Here is a tiny trained network, its code and every weight. The questions are about switching its units off for an input and a target symbol, where a switched-off unit gives its printed mean instead of its output.

import numpy as np


def w(rows, s, z=0):
    codes = np.array(rows[::2]) - 128.0
    scale = np.full(codes.shape[1], s)
    scale[-1] = z or s
    return codes * scale


def f(y):
    return np.maximum(y, 0)


def softmax(a):
    e = np.exp(a - a.max(-1, keepdims=True))
    return e / e.sum(-1, keepdims=True)


def log_softmax(a):
    a = a - a.max(-1, keepdims=True)
    return a - np.log(np.exp(a).sum(-1, keepdims=True))


def net(x, mask):
    ids = ['αβγεζηθλμξπστφψω'.index(c) for c in x.split()]
    T = len(ids)
    res = E[ids] + P[:T]
    u = 0
    for l in range(2):
        q, k, v = (res @ M[l].T for M in (Q, K, V))
        z = softmax(np.where(np.tri(T) > 0, q @ k.T / 3**0.5, -1e9)) @ v
        res = res + np.where(mask[u], z, O[l][:, -1]) @ O[l][:, :-1]
        u += 1
        y = f(res @ A[l][:, :-1].T + A[l][:, -1])
        res = res + np.where(mask[u : u + 12], y, B[l][:, -1]) @ B[l][:, :-1]
        u += 12
    return log_softmax(res[-1] @ U[:, :-1].T + U[:, -1])


Q, K, V, O, A, B = {}, {}, {}, {}, {}, {}
E = w([
[145,94,120,28,3],'α',
[100,96,134,95,145],'β',
[175,123,121,171,147],'γ',
[127,156,160,102,85],'ε',
[112,89,126,106,132],'ζ',
[129,99,117,173,158],'η',
[169,186,126,137,91],'θ',
[129,116,82,145,122],'λ',
[107,89,124,110,130],'μ',
[120,81,110,109,160],'ξ',
[89,125,140,93,98],'π',
[107,91,124,99,156],'σ',
[183,157,130,168,125],'τ',
[87,103,131,98,129],'φ',
[120,137,109,136,70],'ψ',
[162,96,152,172,142],'ω',
],0.032)
P = w([
[186,2,119,191,59],'0',
[147,32,111,174,68],'1',
[129,56,104,162,85],'2',
[111,71,100,154,98],'3',
[101,85,93,148,105],'4',
[91,95,90,142,114],'5',
[85,104,87,139,124],'6',
[81,114,83,130,129],'7',
[70,120,82,132,137],'8',
[64,123,82,129,143],'9',
[56,124,81,124,146],'10',
[56,132,78,125,153],'11',
[47,135,79,127,157],'12',
[35,138,79,124,158],'13',
],0.0098)
Q[0] = w([
[81,78,17,176,23],'L0H0',
[73,169,122,70,6],'L0H0',
[76,62,77,85,131],'L0H0',
],0.011)
K[0] = w([
[124,63,2,116,52],'L0H0',
[151,141,127,29,64],'L0H0',
[38,34,115,97,131],'L0H0',
],0.0091)
V[0] = w([
[123,114,150,2,65],'L0H0',
[149,184,151,146,81],'L0H0',
[198,112,166,191,105],'L0H0',
],0.0079)
O[0] = w([
[104,112,153,255,165,250],'L0H0',
[33,53,148,137,229,87],'L0H0',
[62,170,156,116,180,194],'L0H0',
],0.008,0.0022)
A[0] = w([
[100,64,100,198,237,112],'L0N0',
[159,157,117,132,210,228],'L0N1',
[161,204,84,74,107,156],'L0N2',
[129,164,120,79,44,142],'L0N3',
[68,159,153,75,100,254],'L0N4',
[170,119,129,237,150,6],'L0N5',
[63,162,80,220,142,51],'L0N6',
[176,222,182,100,50,134],'L0N7',
[78,89,162,3,120,70],'L0N8',
[148,96,79,57,82,187],'L0N9',
[93,98,189,23,124,143],'L0N10',
[199,144,111,254,126,88],'L0N11',
],0.0097,0.0062)
B[0] = w([
[149,105,126,108,34,199],'L0N0',
[144,156,136,191,99,172],'L0N1',
[79,166,141,142,170,185],'L0N2',
[133,132,178,142,97,192],'L0N3',
[93,138,118,186,184,216],'L0N4',
[67,186,103,64,156,172],'L0N5',
[127,129,148,109,194,214],'L0N6',
[157,6,160,146,22,148],'L0N7',
[198,53,176,108,41,141],'L0N8',
[132,85,121,130,177,254],'L0N9',
[119,87,92,181,74,147],'L0N10',
[160,118,103,94,34,199],'L0N11',
],0.011,0.0077)
Q[1] = w([
[176,225,122,128,149],'L1H0',
[173,119,83,96,175],'L1H0',
[150,153,92,248,68],'L1H0',
],0.015)
K[1] = w([
[197,194,154,148,195],'L1H0',
[207,96,83,61,170],'L1H0',
[147,217,85,135,9],'L1H0',
],0.013)
V[1] = w([
[127,148,115,142,253],'L1H0',
[29,202,203,133,108],'L1H0',
[110,86,65,12,36],'L1H0',
],0.0053)
O[1] = w([
[121,116,144,148,1,1],'L1H0',
[187,71,149,79,155,79],'L1H0',
[106,166,188,138,175,220],'L1H0',
],0.0074,0.0064)
A[1] = w([
[182,59,88,179,6,2],'L1N0',
[190,154,138,150,160,156],'L1N1',
[229,158,179,148,149,21],'L1N2',
[37,213,120,191,237,85],'L1N3',
[29,225,132,143,218,54],'L1N4',
[118,114,106,134,4,93],'L1N5',
[106,151,43,150,124,112],'L1N6',
[61,137,173,155,73,83],'L1N7',
[105,187,98,92,97,72],'L1N8',
[104,155,136,140,201,29],'L1N9',
[77,50,81,127,116,98],'L1N10',
[155,128,85,135,110,192],'L1N11',
],0.011,0.0078)
B[1] = w([
[211,160,90,34,226,156],'L1N0',
[101,90,75,120,142,143],'L1N1',
[244,185,184,146,192,131],'L1N2',
[24,190,154,65,163,246],'L1N3',
[254,52,105,161,43,212],'L1N4',
[242,70,116,92,158,148],'L1N5',
[138,96,196,123,150,199],'L1N6',
[177,100,99,78,152,155],'L1N7',
[114,165,89,181,140,140],'L1N8',
[142,100,93,177,87,148],'L1N9',
[179,205,149,160,98,213],'L1N10',
[104,78,204,153,84,183],'L1N11',
],0.0093,0.011)
U = w([
[248,8,88,202,45,230],'α',
[2,150,156,213,111,254],'β',
[158,161,119,114,170,54],'γ',
[173,162,208,69,101,45],'ε',
[147,122,151,105,124,28],'ζ',
[136,124,66,110,175,64],'η',
[175,207,135,133,83,57],'θ',
[143,144,57,65,116,112],'λ',
[139,107,149,101,118,36],'μ',
[127,90,51,108,166,49],'ξ',
[135,82,165,67,102,36],'π',
[134,97,97,108,156,44],'σ',
[171,183,153,112,159,48],'τ',
[141,96,157,89,112,33],'φ',
[140,125,88,75,97,79],'ψ',
[158,150,140,111,165,36],'ω',
],0.0083,0.0066)

Each question gives the input, a string of symbols that net reads in full, and the target symbol t.
The units are the heads (3 rows each of Q, K, V and O) and the neurons (one row each of A and B). Each row of codes is followed by its name. A weight is (code - 128) times the scale printed after its matrix; where a second scale follows, it is the last column's (O, A, B and U).
mask holds one flag per unit, layer by layer, with each layer's heads first. A switched-off unit (its flag False) gives its mean, the last column of its rows in O or B, instead of its output. The means were averaged over made-up inputs and are rounded, as every weight is.
A unit's drop is (log p(t) with every unit on - log p(t) with that unit switched off) / (log p(t) with every unit on - log p(t) with every unit switched off).
The circuit of an input: a set's keep is (log p(t) with only the set's units on - log p(t) with every unit switched off) / (log p(t) with every unit on - log p(t) with every unit switched off). Starting from the 12 units with the biggest drops (on a tie, the unit counted first), units are removed one at a time, each time the one whose removal leaves the highest keep (on an exact tie, the one counted first), for as long as the keep stays at least 0.8.
units of the circuit, in order: the units of the circuit, biggest drop first
unit that matters most: the unit with the biggest drop
top k neurons: the k neurons with the biggest drops, biggest first
top k neurons in layer l: the k neurons of layer l with the biggest drops, biggest first
drop when u is switched off: that unit's drop, to one decimal
input ψ π λ ψ ψ π ψ θ π ψ η, target α: units of the circuit, in order	L0N0
input θ ψ η ξ ψ η ψ ψ λ, target α: top 2 neurons	L0N0, L1N3
input ω ψ ε λ θ λ θ λ λ λ λ θ σ, target α: units of the circuit, in order	L0N8, L1N3
input σ θ φ ζ ω ε λ π θ ψ τ, target α: top 2 neurons	L0N9, L0N1
input ε λ π λ θ λ ε λ λ λ ε η ψ, target α: units of the circuit, in order	L0H0, L1N3
input ω θ ψ ψ ψ φ θ μ η λ, target α: units of the circuit, in order	L1N3, L0N0
input λ ξ λ σ ψ η λ λ λ ε τ φ λ θ, target α: top 4 neurons in layer 0	L0N9, L0N7, L0N1, L0N5
input λ γ η λ τ φ τ, target β: top 2 neurons	L1N4, L0N11
input λ θ ψ λ λ η λ ψ ξ λ λ λ ε, target α: top 2 neurons	L1N3, L0N10
input λ λ η ξ ε λ τ θ ξ λ μ, target α: top 3 neurons	L0N8, L1N3, L0N10
input π ξ ε λ λ ξ, target β: units of the circuit, in order	L1N4, L1H0
input ε ψ ε λ θ τ λ λ λ τ, target β: top 2 neurons	L0N11, L0N1
input λ π ψ λ ψ, target β: top 2 neurons	L1N4, L1N0
input λ λ ε λ γ ω λ ψ, target α: units of the circuit, in order	L1N3
input ψ λ η φ, target α: top 2 neurons	L0N8, L1N3
input λ ω ε ξ η λ λ η θ φ λ ε, target β: top 3 neurons	L0N4, L1N4, L1N0
input λ λ λ λ τ π λ θ ε α, target α: top 2 neurons	L1N3, L1N5
input ε ψ η λ ψ λ λ λ η τ, target α: top 2 neurons in layer 0	L0N7, L0N1
input σ λ ξ λ λ φ λ τ ε β, target α: top 3 neurons	L0N8, L1N3, L0N10
input λ ξ ζ π θ λ λ λ λ λ γ ε ε ξ, target β: unit that matters most	L1H0
input α λ λ α, target β: top 2 neurons in layer 0	L0N11, L0N6
input λ λ ψ λ λ λ, target β: drop when L1H0 is switched off	0.3
